Below are the code and all the weights of a small trained network. Each question names an input and a target symbol and asks about switching units off, where a switched-off unit gives its printed mean instead of its output.

import numpy as np


def w(rows, s, z=0):
    codes = np.array(rows[::2]) - 128.0
    scale = np.full(codes.shape[1], s)
    scale[-1] = z or s
    return codes * scale


def f(y):
    return np.maximum(y, 0)


def softmax(a):
    e = np.exp(a - a.max(-1, keepdims=True))
    return e / e.sum(-1, keepdims=True)


def log_softmax(a):
    a = a - a.max(-1, keepdims=True)
    return a - np.log(np.exp(a).sum(-1, keepdims=True))


def net(x, mask):
    ids = ['ΦΨβελξ'.index(c) for c in x.split()]
    T = len(ids)
    res = E[ids] + P[:T]
    r = res
    for j in range(2):
        rows = slice(3 * j, 3 * j + 3)
        q, k, v = (r @ M[0][rows].T for M in (Q, K, V))
        z = softmax(np.where(np.tri(T) > 0, q @ k.T / 3**0.5, -1e9)) @ v
        o = O[0][rows]
        res = res + np.where(mask[j], z, o[:, -1]) @ o[:, :-1]
    y = f(res @ A[0][:, :-1].T + A[0][:, -1])
    res = res + np.where(mask[2:18], y, B[0][:, -1]) @ B[0][:, :-1]
    return log_softmax(res[-1] @ U[:, :-1].T + U[:, -1])


Q, K, V, O, A, B = {}, {}, {}, {}, {}, {}
E = w([
[123,118,33,81,154,231,96,234,127,161,103,165],'Φ',
[134,67,30,100,100,89,42,162,102,2,168,49],'Ψ',
[129,213,35,138,87,129,146,92,154,154,227,196],'β',
[66,121,139,97,143,176,119,143,213,44,172,207],'ε',
[220,57,170,99,161,70,212,90,41,131,103,150],'λ',
[129,233,108,8,118,164,114,111,87,121,114,55],'ξ',
],0.0066)
P = w([
[154,103,179,172,84,152,153,127,128,160,151,83],'0',
[79,167,129,2,179,160,114,130,137,128,145,95],'1',
[97,157,111,59,177,149,128,136,130,105,148,118],'2',
[107,144,103,80,159,131,128,128,135,94,152,140],'3',
[117,143,100,84,153,126,119,121,125,85,141,156],'4',
[128,140,93,83,133,125,129,126,118,87,143,171],'5',
[143,144,79,91,125,124,124,130,117,87,136,175],'6',
[144,141,84,81,115,123,123,124,112,89,130,194],'7',
[152,142,76,95,96,130,126,127,111,87,135,202],'8',
[156,139,70,104,96,131,126,135,103,80,134,216],'9',
[160,148,65,93,93,113,122,128,103,77,144,218],'10',
],0.0087)
Q[0] = w([
[133,105,185,191,130,109,129,129,130,162,79,107],'H1',
[133,100,192,249,123,105,127,131,133,181,75,98],'H1',
[137,131,105,79,128,134,135,122,119,103,146,142],'H1',
[74,137,150,131,177,146,120,145,157,148,115,93],'H2',
[128,113,164,227,89,91,116,117,143,175,113,87],'H2',
[166,127,101,109,98,120,140,113,105,101,149,168],'H2',
],0.014)
K[0] = w([
[29,175,88,98,124,197,52,191,194,131,144,121],'H1',
[9,182,81,106,102,196,23,179,215,135,155,117],'H1',
[149,113,152,129,134,116,151,115,109,134,122,127],'H1',
[111,152,84,67,151,95,99,99,124,93,146,170],'H2',
[114,120,140,59,235,126,126,139,117,94,88,122],'H2',
[145,112,148,197,71,161,141,150,133,167,126,99],'H2',
],0.011)
V[0] = w([
[112,143,40,120,139,145,114,164,148,100,121,253],'H1',
[168,144,172,73,158,109,160,99,76,194,64,139],'H1',
[106,125,160,66,165,142,128,144,140,80,96,146],'H1',
[142,27,205,176,160,121,147,157,131,116,106,145],'H2',
[75,140,157,129,125,104,127,68,188,28,163,184],'H2',
[132,174,183,213,112,139,176,81,181,227,146,182],'H2',
],0.0067)
O[0] = w([
[110,49,141,71,179,209,223,146,114,75,156,47,46],'H1',
[200,129,145,181,147,171,44,71,194,123,95,85,250],'H1',
[112,80,131,147,119,197,83,59,85,129,207,107,121],'H1',
[86,130,186,172,205,179,149,158,24,41,53,139,89],'H2',
[1,126,105,152,46,160,110,97,59,174,138,128,75],'H2',
[86,80,69,151,124,110,205,86,201,138,11,54,209],'H2',
],0.006,0.0027)
A[0] = w([
[124,144,143,153,142,185,104,160,149,87,89,97,76],'N1',
[102,148,111,110,121,56,186,141,118,210,202,150,64],'N2',
[39,101,121,130,99,193,190,96,35,135,139,148,165],'N3',
[134,101,140,98,145,101,142,144,112,120,183,101,121],'N4',
[2,131,145,81,118,122,185,184,121,150,99,98,123],'N5',
[142,68,189,175,93,106,165,104,84,181,103,52,174],'N6',
[92,106,143,70,214,199,174,136,143,134,186,64,172],'N7',
[139,137,117,164,156,124,96,131,101,62,64,146,97],'N8',
[114,113,88,109,87,85,198,130,174,118,67,122,96],'N9',
[167,75,114,169,141,133,61,99,158,91,117,59,6],'N10',
[195,74,198,162,97,128,157,106,100,140,148,131,123],'N11',
[62,138,159,151,156,211,84,85,164,165,96,92,51],'N12',
[167,122,139,91,128,71,65,128,169,138,123,124,52],'N13',
[134,157,182,123,100,108,103,193,42,115,190,178,76],'N14',
[140,136,106,147,52,127,71,101,132,148,156,163,177],'N15',
[137,160,178,124,168,154,84,167,49,100,161,157,118],'N16',
],0.0065,0.0019)
B[0] = w([
[133,67,152,98,170,186,199,147,96,55,142,89,143],'N1',
[78,68,161,133,176,180,176,139,57,19,101,84,183],'N2',
[93,134,134,204,113,217,15,71,63,63,161,86,160],'N3',
[184,155,148,121,171,153,113,127,143,120,148,143,152],'N4',
[36,114,73,215,23,88,84,90,122,167,80,84,174],'N5',
[190,100,133,31,181,222,182,135,160,85,241,119,150],'N6',
[199,118,190,116,232,176,186,148,106,57,101,143,183],'N7',
[112,123,189,166,177,127,140,157,52,91,84,132,181],'N8',
[117,63,94,100,117,101,214,128,185,128,69,76,200],'N9',
[2,35,138,136,73,159,147,152,33,87,158,55,162],'N10',
[142,138,87,89,94,171,101,109,185,149,239,116,159],'N11',
[242,157,162,24,199,138,171,157,180,150,235,198,139],'N12',
[117,159,109,193,104,182,55,85,121,118,126,111,179],'N13',
[73,69,183,58,101,28,192,218,78,211,174,167,184],'N14',
[115,162,142,152,91,67,91,136,131,202,133,163,253],'N15',
[62,76,154,104,115,93,197,157,83,137,119,111,186],'N16',
],0.0053,0.0035)
U = w([
[82,100,178,68,102,55,151,178,62,186,192,165,1],'Φ',
[25,89,122,186,75,210,58,101,27,70,140,63,67],'Ψ',
[174,186,94,130,70,118,15,87,209,217,181,166,227],'β',
[84,71,76,109,84,67,229,120,194,156,65,84,63],'ε',
[234,116,174,67,252,223,211,146,144,59,170,136,193],'λ',
[124,156,176,219,172,32,116,135,75,127,2,166,148],'ξ',
],0.0044,0.0014)

Each question gives the input, a string of symbols that net reads in full, and the target symbol t.
The units are the heads (3 rows each of Q, K, V and O) and the neurons (one row each of A and B). Each row of codes is followed by its name. A weight is (code - 128) times the scale printed after its matrix; where a second scale follows, it is the last column's (O, A, B and U).
mask holds one flag per unit, heads first, then neurons. A switched-off unit (its flag False) gives its mean, the last column of its rows in O or B, instead of its output. The means were averaged over made-up inputs and are rounded, as every weight is.
A unit's drop is (log p(t) with every unit on - log p(t) with that unit switched off) / (log p(t) with every unit on - log p(t) with every unit switched off).
The circuit of an input: a set's keep is (log p(t) with only the set's units on - log p(t) with every unit switched off) / (log p(t) with every unit on - log p(t) with every unit switched off). Starting from the 12 units with the biggest drops (on a tie, the unit counted first), units are removed one at a time, each time the one whose removal leaves the highest keep (on an exact tie, the one counted first), for as long as the keep stays at least 0.8.
units of the circuit, in order: the units of the circuit, biggest drop first
most important unit: the unit with the biggest drop
top k neurons: the k neurons with the biggest drops, biggest first
which heads matter: for each layer, one digit per head in row order, 1 if its drop is at least 0.15 and else 0, layers parted by /
drop when u is switched off: that unit's drop, to one decimal
input Φ β Ψ λ ε β β β λ λ, target λ: which heads matter -> 11
input λ ε ε β ε λ ε β β Ψ, target ξ: units of the circuit, in order -> H1, H2
input Ψ Ψ β, target Φ: units of the circuit, in order -> H2, H1, N14
input Φ β Φ ξ, target λ: top 2 neurons -> N7, N15
input λ β β Φ, target β: most important unit -> H1
input β ε ε β β λ β β β λ β, target ε: which heads matter -> 01
input ε ξ Φ β, target Ψ: units of the circuit, in order -> H2, H1, N3
input ε β Φ Φ β Φ, target Ψ: units of the circuit, in order -> H1, H2, N3
input Φ β ξ ε ε ε Φ β, target λ: units of the circuit, in order -> H1, H2, N7
input Φ ε β, target λ: units of the circuit, in order -> H1, H2, N7, N15
input λ β Φ λ Φ Φ, target ξ: units of the circuit, in order -> H1, H2, N8
input ξ β β Ψ, target β: which heads matter -> 11
input Φ β β ξ ξ β Ψ β ε, target λ: which heads matter -> 11
input λ λ Ψ ξ λ ξ β β Φ λ Ψ, target ξ: units of the circuit, in order -> H2, H1
input β β ξ β ξ, target ε: top 2 neurons -> N9, N5
input Ψ Ψ Φ, target Φ: top 2 neurons -> N14, N16
input Ψ β ε Ψ ξ ξ Φ ε β, target Φ: units of the circuit, in order -> H2, N14, H1
input ε ε Φ Ψ Ψ Ψ, target Ψ: drop when H1 is switched off -> 0.3
input ε ε ξ Ψ β Ψ β β ε ξ, target Ψ: drop when H1 is switched off -> 0.7
input β ξ Φ β Ψ, target ε: drop when N10 is switched off -> 0.0
